Below are the code and all the weights of a small trained network. Each question names an input and a target symbol and asks about switching units off, where a switched-off unit gives its printed mean instead of its output.

import numpy as np


def w(rows, s, z=0):
    codes = np.array(rows[::2]) - 128.0
    scale = np.full(codes.shape[1], s)
    scale[-1] = z or s
    return codes * scale


def f(y):
    return y / 2 * (1 + np.tanh(0.7978845608 * (y + 0.044715 * y**3)))


def softmax(a):
    e = np.exp(a - a.max(-1, keepdims=True))
    return e / e.sum(-1, keepdims=True)


def log_softmax(a):
    a = a - a.max(-1, keepdims=True)
    return a - np.log(np.exp(a).sum(-1, keepdims=True))


def net(x, mask):
    ids = ['εζηλπσφω'.index(c) for c in x.split()]
    T = len(ids)
    res = E[ids] + P[:T]
    u = 0
    for l in range(2):
        r = res
        for j in range(2):
            rows = slice(4 * j, 4 * j + 4)
            q, k, v = (r @ M[l][rows].T for M in (Q, K, V))
            z = softmax(np.where(np.tri(T) > 0, q @ k.T / 4**0.5, -1e9)) @ v
            o = O[l][rows]
            res = res + np.where(mask[u + j], z, o[:, -1]) @ o[:, :-1]
        u += 2
        y = f(res @ A[l][:, :-1].T + A[l][:, -1])
        res = res + np.where(mask[u : u + 8], y, B[l][:, -1]) @ B[l][:, :-1]
        u += 8
    return log_softmax(res[-1] @ U[:, :-1].T + U[:, -1])


Q, K, V, O, A, B = {}, {}, {}, {}, {}, {}
E = w([
[125,140,74,84,112,164],'ε',
[250,119,177,55,150,119],'ζ',
[107,73,132,167,210,95],'η',
[143,55,85,26,174,152],'λ',
[176,133,36,95,181,121],'π',
[167,89,89,140,68,82],'σ',
[242,128,117,151,173,119],'φ',
[38,54,185,125,120,137],'ω',
],0.019)
P = w([
[162,141,70,134,111,170],'0',
[129,195,66,147,102,119],'1',
[147,128,66,163,126,161],'2',
[166,132,77,135,100,155],'3',
[162,83,82,135,102,179],'4',
[138,40,66,147,114,186],'5',
[198,3,81,115,120,217],'6',
[163,67,58,112,129,167],'7',
],0.0054)
Q[0] = w([
[136,59,125,135,163,146],'L0H1',
[200,176,114,101,151,149],'L0H1',
[133,166,104,144,200,151],'L0H1',
[191,117,75,176,107,72],'L0H1',
[125,220,169,142,148,127],'L0H2',
[226,126,70,241,122,123],'L0H2',
[106,165,190,167,136,130],'L0H2',
[75,195,254,17,31,172],'L0H2',
],0.008)
K[0] = w([
[96,143,127,154,161,132],'L0H1',
[255,183,41,161,119,136],'L0H1',
[177,203,119,130,204,117],'L0H1',
[154,118,120,189,136,61],'L0H1',
[86,134,223,78,191,133],'L0H2',
[127,85,111,158,91,33],'L0H2',
[58,161,69,36,149,155],'L0H2',
[119,199,172,76,210,228],'L0H2',
],0.0076)
V[0] = w([
[100,201,144,107,209,90],'L0H1',
[210,129,86,60,190,161],'L0H1',
[96,71,79,189,125,59],'L0H1',
[151,170,114,209,102,118],'L0H1',
[101,174,140,141,246,163],'L0H2',
[166,145,117,110,123,1],'L0H2',
[150,231,238,102,124,88],'L0H2',
[98,60,112,132,143,109],'L0H2',
],0.0066)
O[0] = w([
[158,142,61,137,80,51,107],'L0H1',
[141,113,69,130,110,212,254],'L0H1',
[157,114,64,37,75,94,142],'L0H1',
[174,177,142,138,153,221,96],'L0H1',
[31,124,81,236,240,253,104],'L0H2',
[143,69,182,142,115,75,166],'L0H2',
[123,130,82,119,150,163,34],'L0H2',
[129,132,110,172,121,91,153],'L0H2',
],0.0048,0.0079)
A[0] = w([
[85,136,111,64,143,180,161],'L0N1',
[129,82,144,43,116,168,250],'L0N2',
[116,170,17,201,105,227,155],'L0N3',
[168,75,143,173,109,53,128],'L0N4',
[175,115,159,116,3,191,239],'L0N5',
[103,60,175,183,180,174,190],'L0N6',
[245,151,88,172,115,150,188],'L0N7',
[64,99,48,165,140,112,139],'L0N8',
],0.0072,0.0013)
B[0] = w([
[108,177,149,124,109,205,172],'L0N1',
[137,140,178,63,91,123,251],'L0N2',
[61,121,1,92,106,158,189],'L0N3',
[49,109,84,157,47,153,180],'L0N4',
[84,106,128,122,112,56,192],'L0N5',
[53,203,143,166,187,64,175],'L0N6',
[124,52,122,231,168,157,254],'L0N7',
[168,148,195,64,164,84,174],'L0N8',
],0.0062)
Q[1] = w([
[218,109,83,148,92,132],'L1H1',
[130,109,131,208,175,127],'L1H1',
[198,89,124,159,123,168],'L1H1',
[144,161,141,191,124,51],'L1H1',
[85,127,89,110,107,87],'L1H2',
[206,57,118,144,2,36],'L1H2',
[174,78,130,82,112,113],'L1H2',
[161,158,106,143,109,190],'L1H2',
],0.0091)
K[1] = w([
[149,56,101,171,114,118],'L1H1',
[120,139,117,153,196,116],'L1H1',
[166,82,111,141,113,141],'L1H1',
[130,201,195,217,216,173],'L1H1',
[57,123,125,103,116,125],'L1H2',
[74,66,189,153,60,148],'L1H2',
[61,86,141,32,106,93],'L1H2',
[157,155,87,172,114,255],'L1H2',
],0.0091)
V[1] = w([
[157,157,138,160,83,102],'L1H1',
[67,172,120,1,113,107],'L1H1',
[135,114,122,203,75,91],'L1H1',
[97,118,141,113,68,116],'L1H1',
[244,191,139,106,136,75],'L1H2',
[84,124,174,113,194,95],'L1H2',
[156,100,85,100,119,113],'L1H2',
[146,164,152,76,96,175],'L1H2',
],0.0084)
O[1] = w([
[125,58,113,160,91,135,52],'L1H1',
[190,199,123,74,71,120,69],'L1H1',
[57,64,131,136,139,70,125],'L1H1',
[20,164,118,89,48,131,110],'L1H1',
[102,2,131,25,251,100,25],'L1H2',
[161,158,196,142,155,197,75],'L1H2',
[90,188,120,115,158,121,254],'L1H2',
[155,36,143,162,212,154,68],'L1H2',
],0.0062,0.0053)
A[1] = w([
[77,209,151,80,106,127,194],'L1N1',
[231,147,127,131,197,201,175],'L1N2',
[84,100,109,253,94,140,165],'L1N3',
[206,146,212,122,68,88,252],'L1N4',
[104,115,130,182,196,2,170],'L1N5',
[145,146,193,154,219,118,241],'L1N6',
[88,191,166,144,70,168,128],'L1N7',
[118,49,115,85,111,97,170],'L1N8',
],0.007,0.0028)
B[1] = w([
[176,32,176,106,22,126,195],'L1N1',
[150,157,125,113,207,82,254],'L1N2',
[49,75,196,20,106,157,238],'L1N3',
[115,68,170,87,206,40,185],'L1N4',
[63,178,130,95,137,227,240],'L1N5',
[167,202,235,254,25,73,181],'L1N6',
[219,78,101,184,145,172,162],'L1N7',
[102,217,96,195,221,129,208],'L1N8',
],0.007,0.0075)
U = w([
[151,151,99,176,58,203,100],'ε',
[173,112,160,188,178,56,114],'ζ',
[80,255,182,170,126,139,253],'η',
[106,166,177,32,159,149,99],'λ',
[139,141,49,179,164,102,188],'π',
[71,137,109,127,118,35,141],'σ',
[73,67,139,135,170,195,92],'φ',
[148,69,183,156,59,136,113],'ω',
],0.0072,0.0028)

Each question gives the input, a string of symbols that net reads in full, and the target symbol t.
The units are the heads (4 rows each of Q, K, V and O) and the neurons (one row each of A and B). Each row of codes is followed by its name. A weight is (code - 128) times the scale printed after its matrix; where a second scale follows, it is the last column's (O, A, B and U).
mask holds one flag per unit, layer by layer, with each layer's heads first. A switched-off unit (its flag False) gives its mean, the last column of its rows in O or B, instead of its output. The means were averaged over made-up inputs and are rounded, as every weight is.
A unit's drop is (log p(t) with every unit on - log p(t) with that unit switched off) / (log p(t) with every unit on - log p(t) with every unit switched off).
The circuit of an input: a set's keep is (log p(t) with only the set's units on - log p(t) with every unit switched off) / (log p(t) with every unit on - log p(t) with every unit switched off). Starting from the 12 units with the biggest drops (on a tie, the unit counted first), units are removed one at a time, each time the one whose removal leaves the highest keep (on an exact tie, the one counted first), for as long as the keep stays at least 0.8.
circuit, biggest first: the units of the circuit, biggest drop first
unit that matters most: the unit with the biggest drop
k most important neurons of layer l: the k neurons of layer l with the biggest drops, biggest first
heads that matter: for each layer, one digit per head in row order, 1 if its drop is at least 0.15 and else 0, layers parted by /
drop when u is switched off: that unit's drop, to one decimal
input φ λ λ ζ φ σ φ π, target φ: circuit, biggest first	L1H1, L0N7, L0H1, L0N2
input σ ω ε, target ω: unit that matters most	L0H2
input φ σ π ω φ, target ω: 3 most important neurons of layer 1	L1N3, L1N6, L1N8
input η π η σ φ λ η λ, target σ: circuit, biggest first	L0H2, L1H1, L0N4, L1N5
input σ φ η, target φ: circuit, biggest first	L1H1, L1N5, L1N3
input φ ζ λ φ η σ, target φ: circuit, biggest first	L1H1, L0N7, L1N3
input ζ η λ λ η σ π, target σ: circuit, biggest first	L0H2, L1H1, L0N4
input ζ η ω ε, target ε: heads that matter	00 / 10
input ζ σ ζ ε, target σ: 2 most important neurons of layer 0	L0N5, L0N4
input π φ π ω, target ω: 2 most important neurons of layer 1	L1N1, L1N7
input η η π η σ η, target σ: circuit, biggest first	L0H2, L0N4, L0H1
input η π π λ ω σ, target ω: heads that matter	10 / 01
input π ζ π λ σ η λ, target σ: heads that matter	01 / 10
input λ ω η λ λ σ, target σ: 2 most important neurons of layer 0	L0N5, L0N4
input λ λ λ λ λ ω π σ, target ω: most important neuron of layer 0	L0N4
input ω η φ ζ σ ω ζ, target ω: heads that matter	10 / 11
input η π π π, target π: heads that matter	00 / 10
input ζ λ η σ ε, target σ: 2 most important neurons of layer 1	L1N5, L1N8
input η ε ε φ σ ω η λ, target ω: 2 most important neurons of layer 0	L0N2, L0N6
input φ σ η, target φ: heads that matter	01 / 10
input λ ζ π ζ η η π φ, target φ: heads that matter	00 / 10
input π φ ζ, target ζ: unit that matters most	L1N6
input λ λ λ ζ λ φ φ σ, target φ: 3 most important neurons of layer 0	L0N7, L0N3, L0N2
input λ ε ε φ, target φ: drop when L1H1 is switched off	0.5
input λ λ ε λ ζ η σ, target σ: drop when L0H2 is switched off	0.2
input λ λ η, target η: drop when L0N2 is switched off	0.0
input λ λ σ ζ, target σ: unit that matters most	L0H2
input ε η λ σ η, target σ: drop when L0H2 is switched off	1.2
